Small tables with named rows and columns. After each table, cells are looked up by row and column.

Table rugu
fields: nup, rasu
foteki: [0.4, 0.8]
gizofo: [0.1, 0.5]
sini: [0.9, 0.7]
sem: [0.4, 0.2]

sem, nup -> 0.4
sini, rasu -> 0.7
gizofo, rasu -> 0.5
foteki, nup -> 0.4
sini, nup -> 0.9
sem, rasu -> 0.2
gizofo, nup -> 0.1
foteki, rasu -> 0.8
Which row has the largest rasu? foteki

limasi =
	nep	mos	mozoni	sadega	fum	femi	buzumi	zul
fug	37	88	97	58	123	193	136	107
novo	33	91	89	48	127	193	134	94
fik	67	95	99	41	142	193	107	96
bunerar	66	90	108	54	134	193	115	112
vib	55	95	92	40	141	193	116	90
rasukom	66	95	99	43	141	193	109	99
zan	49	96	88	38	139	193	117	87
bub	45	92	94	48	130	193	126	98
ruro	50	100	80	25	146	193	114	73
fol	61	93	100	45	138	193	114	100
savi	52	95	89	38	141	193	116	87
gideno	51	91	99	52	131	193	124	104
bar	21	94	77	39	129	193	138	79
siku	64	96	97	39	144	193	110	94

mozoni of bar is 77
femi of rasukom is 193
sadega of rasukom is 43
sadega of zan is 38
sadega of gideno is 52
mos of bub is 92
buzumi of bub is 126
fum of savi is 141
sadega of bar is 39
fum of zan is 139
zul of bub is 98
buzumi of savi is 116
femi of fol is 193
zul of ruro is 73
buzumi of gideno is 124
mos of gideno is 91
Row with the largest mos: ruro

Table ratur
|  | lagemo | diliv | gudat | leb | met | dipe | sudafeb | palerep | resagag |
|---|---|---|---|---|---|---|---|---|---|
| seg | 111 | 79 | 135 | 79 | 95 | 65 | 35 | 86 | 61 |
| perepa | 61 | 32 | 88 | 120 | 80 | 129 | 70 | 130 | 130 |
| kikif | 133 | 102 | 138 | 80 | 100 | 60 | 42 | 79 | 61 |
| pef | 69 | 32 | 99 | 92 | 81 | 117 | 41 | 122 | 105 |
| nad | 78 | 37 | 113 | 85 | 82 | 103 | 35 | 109 | 75 |
| libegul | 92 | 49 | 129 | 81 | 87 | 77 | 33 | 97 | 65 |
| nov | 181 | 119 | 139 | 87 | 103 | 56 | 76 | 73 | 72 |
| zubab | 198 | 123 | 137 | 93 | 104 | 57 | 111 | 74 | 97 |
| lobi | 63 | 30 | 92 | 104 | 80 | 125 | 52 | 129 | 122 |
| lomemot | 63 | 37 | 85 | 141 | 81 | 132 | 99 | 124 | 135 |
| rilezil | 158 | 113 | 139 | 82 | 102 | 57 | 54 | 74 | 64 |

lobi, resagag -> 122
perepa, resagag -> 130
perepa, dipe -> 129
lobi, leb -> 104
nad, gudat -> 113
rilezil, dipe -> 57
seg, lagemo -> 111
lobi, dipe -> 125
seg, diliv -> 79
lomemot, gudat -> 85
perepa, met -> 80
libegul, met -> 87
nov, gudat -> 139
nad, sudafeb -> 35
libegul, resagag -> 65
pef, lagemo -> 69
zubab, diliv -> 123

rim:
         lel  tamu  gido  nepa   sol   kam  kogo  gisi  lodorel
ruvor    4.4   1.2  -0.2  -5.4  -8.3   3.1  -1.8   4.0     -8.7
sogam    2.8   0.4  -9.6  -2.5   0.8   2.3  -7.3  -4.9      3.0
kular   -0.9  -1.0  -2.6   2.7   0.7  -3.4  -1.3   3.2     -0.8
led      1.1  -4.3   1.8   0.0  -0.6  -4.7  -3.2  -2.4      0.6
nobefu   2.1  -2.4   1.4   0.1  -3.1   3.8  -0.4  -4.8      0.6
tud     -3.9   0.7  -2.5   0.9  -4.7  -5.9   0.4  -2.1     -1.3
zuru    -1.5  -1.4  -4.7   1.7  -2.4  -1.6   0.0  -2.8     -8.2
vos     -4.9  -7.4  -2.0  -3.8   5.9  -5.5  -0.3  -3.9      1.2
puvo    -5.6  -3.2  -2.6  -1.3  -3.6  -6.7  -1.9  -5.2     -6.3
mazod   -6.6  -7.2  -1.8  -5.6  -4.2  -1.0  -0.9  -3.6     -1.3
zelif   -6.8  -4.5  -2.7  -1.2   0.6  -3.3  -3.7  -0.3     -4.1
nobur   -1.6  -1.8  -1.3  -3.8  -1.2  -5.8   4.9  -4.0      1.5
tagesu  -7.2  -2.9   7.8   0.2   0.2  -3.5  -5.0   3.7      4.2

lodorel of tagesu is 4.2
kogo of led is -3.2
lel of tud is -3.9
sol of tud is -4.7
gisi of mazod is -3.6
tamu of nobur is -1.8
nepa of tagesu is 0.2
gisi of puvo is -5.2
nepa of zelif is -1.2
sol of nobefu is -3.1
lel of tagesu is -7.2
lel of mazod is -6.6
gido of zelif is -2.7
nepa of ruvor is -5.4
tamu of nobefu is -2.4
gisi of zelif is -0.3

Table tuzo
|  | madodur | butake | nadig | vam | kez |
|---|---|---|---|---|---|
| pokatu | 136 | 140 | 188 | 97 | 143 |
| dit | 63 | 147 | 165 | 79 | 110 |
| pas | 169 | 103 | 125 | 95 | 142 |
| togelaf | 194 | 84 | 97 | 128 | 158 |

kez of togelaf: 158
butake of dit: 147
vam of dit: 79
vam of pas: 95
butake of pas: 103
vam of pokatu: 97
kez of dit: 110
nadig of dit: 165
kez of pas: 142
kez of pokatu: 143
nadig of pas: 125
nadig of togelaf: 97
butake of pokatu: 140
nadig of pokatu: 188
madodur of pas: 169
madodur of dit: 63

kepaku:
          lod  kefotu    fus  safamu   niv
zat      3.40    2.50   1.82    4.79  2.33
ruf     -0.96    1.90   0.96   -0.93  3.42
tigiz    8.90    6.62  -2.63    0.28  2.48
nizi     2.45    9.87   6.17    6.41  0.42
tifodu  -6.75   -2.05   7.81    4.17  2.33

What is the fus of tigiz in kepaku? -2.63
What is the lod of tifodu in kepaku? -6.75
What is the niv of tigiz in kepaku? 2.48
What is the lod of ruf in kepaku? -0.96
What is the kefotu of nizi in kepaku? 9.87
What is the safamu of ruf in kepaku? -0.93
What is the kefotu of zat in kepaku? 2.50
What is the lod of zat in kepaku? 3.40
What is the safamu of tifodu in kepaku? 4.17
What is the fus of nizi in kepaku? 6.17
What is the safamu of zat in kepaku? 4.79
What is the lod of tigiz in kepaku? 8.90
What is the niv of nizi in kepaku? 0.42
What is the fus of tifodu in kepaku? 7.81
What is the niv of tifodu in kepaku? 2.33
What is the safamu of nizi in kepaku? 6.41
What is the fus of zat in kepaku? 1.82
What is the niv of ruf in kepaku? 3.42

Table dasika
         surizu  fosuva  nenol  nog
zeluzes     144      59     90   81
pebonam      93     182     91  184
letigem      76     116    223   44
fusukig     132     110     74   75
ropizaz     131     118     48  159
zut          90      72    146   80
vasag        94     157    152  111
lika        113      84     99   70
rin         134     109     41  121
von         105     132     76  158
parez       156      39    114   64

fosuva of rin is 109
nog of fusukig is 75
nenol of vasag is 152
surizu of zeluzes is 144
nenol of von is 76
surizu of vasag is 94
nenol of ropizaz is 48
nog of zut is 80
fosuva of von is 132
nenol of letigem is 223
nog of vasag is 111
surizu of ropizaz is 131
surizu of pebonam is 93

sidet:
       zesuzom  pomovek  sud  rir  nug  pako  kanesiv
neb        135      133  136  136  135   133      136
kogob      139      133  110  109  121   158      115
zeli       138      138  136  136  136   140      136
bepi       129      131   56   69  124   216       58

zeli, nug -> 136
neb, kanesiv -> 136
kogob, sud -> 110
zeli, kanesiv -> 136
kogob, kanesiv -> 115
zeli, pako -> 140
bepi, pomovek -> 131
zeli, rir -> 136
zeli, pomovek -> 138
kogob, rir -> 109
bepi, sud -> 56
kogob, zesuzom -> 139
bepi, nug -> 124
Row with the largest nug: zeli

napevis:
	dadilet	vibot	tuk	laku
maz	-65	5	53	-9
tumam	44	37	16	-11
vuligag	18	28	61	37
mipidof	-53	13	-13	11
mulet	52	12	76	38

What is the dadilet of mipidof in napevis? -53
What is the vibot of mulet in napevis? 12
What is the laku of mipidof in napevis? 11
What is the vibot of tumam in napevis? 37
What is the laku of tumam in napevis? -11
What is the tuk of mipidof in napevis? -13
What is the vibot of maz in napevis? 5
What is the tuk of mulet in napevis? 76
What is the dadilet of maz in napevis? -65
What is the dadilet of vuligag in napevis? 18
What is the dadilet of mulet in napevis? 52
What is the tuk of maz in napevis? 53
What is the laku of vuligag in napevis? 37
What is the vibot of mipidof in napevis? 13
What is the laku of maz in napevis? -9
What is the tuk of tumam in napevis? 16
What is the dadilet of tumam in napevis? 44
What is the tuk of vuligag in napevis? 61
What is the vibot of vuligag in napevis? 28

dur =
,vap,gaf,dimap,bofiros
nebeke,63,42,126,64
guvoki,166,156,178,159
pid,144,124,166,135
som,193,199,194,192
nivuti,179,177,186,175
dupudoz,162,148,174,154
sozof,102,115,159,116
ziv,152,132,168,142
kur,150,128,167,139
fava,129,150,174,144
sab,126,155,173,146
balade,162,150,176,155
zafog,150,129,167,140
bubos,157,141,172,148

dimap of dupudoz: 174
vap of dupudoz: 162
gaf of pid: 124
dimap of ziv: 168
gaf of ziv: 132
vap of zafog: 150
bofiros of zafog: 140
gaf of nebeke: 42
vap of nebeke: 63
vap of bubos: 157
dimap of pid: 166
vap of fava: 129
vap of som: 193
vap of sab: 126
gaf of sab: 155

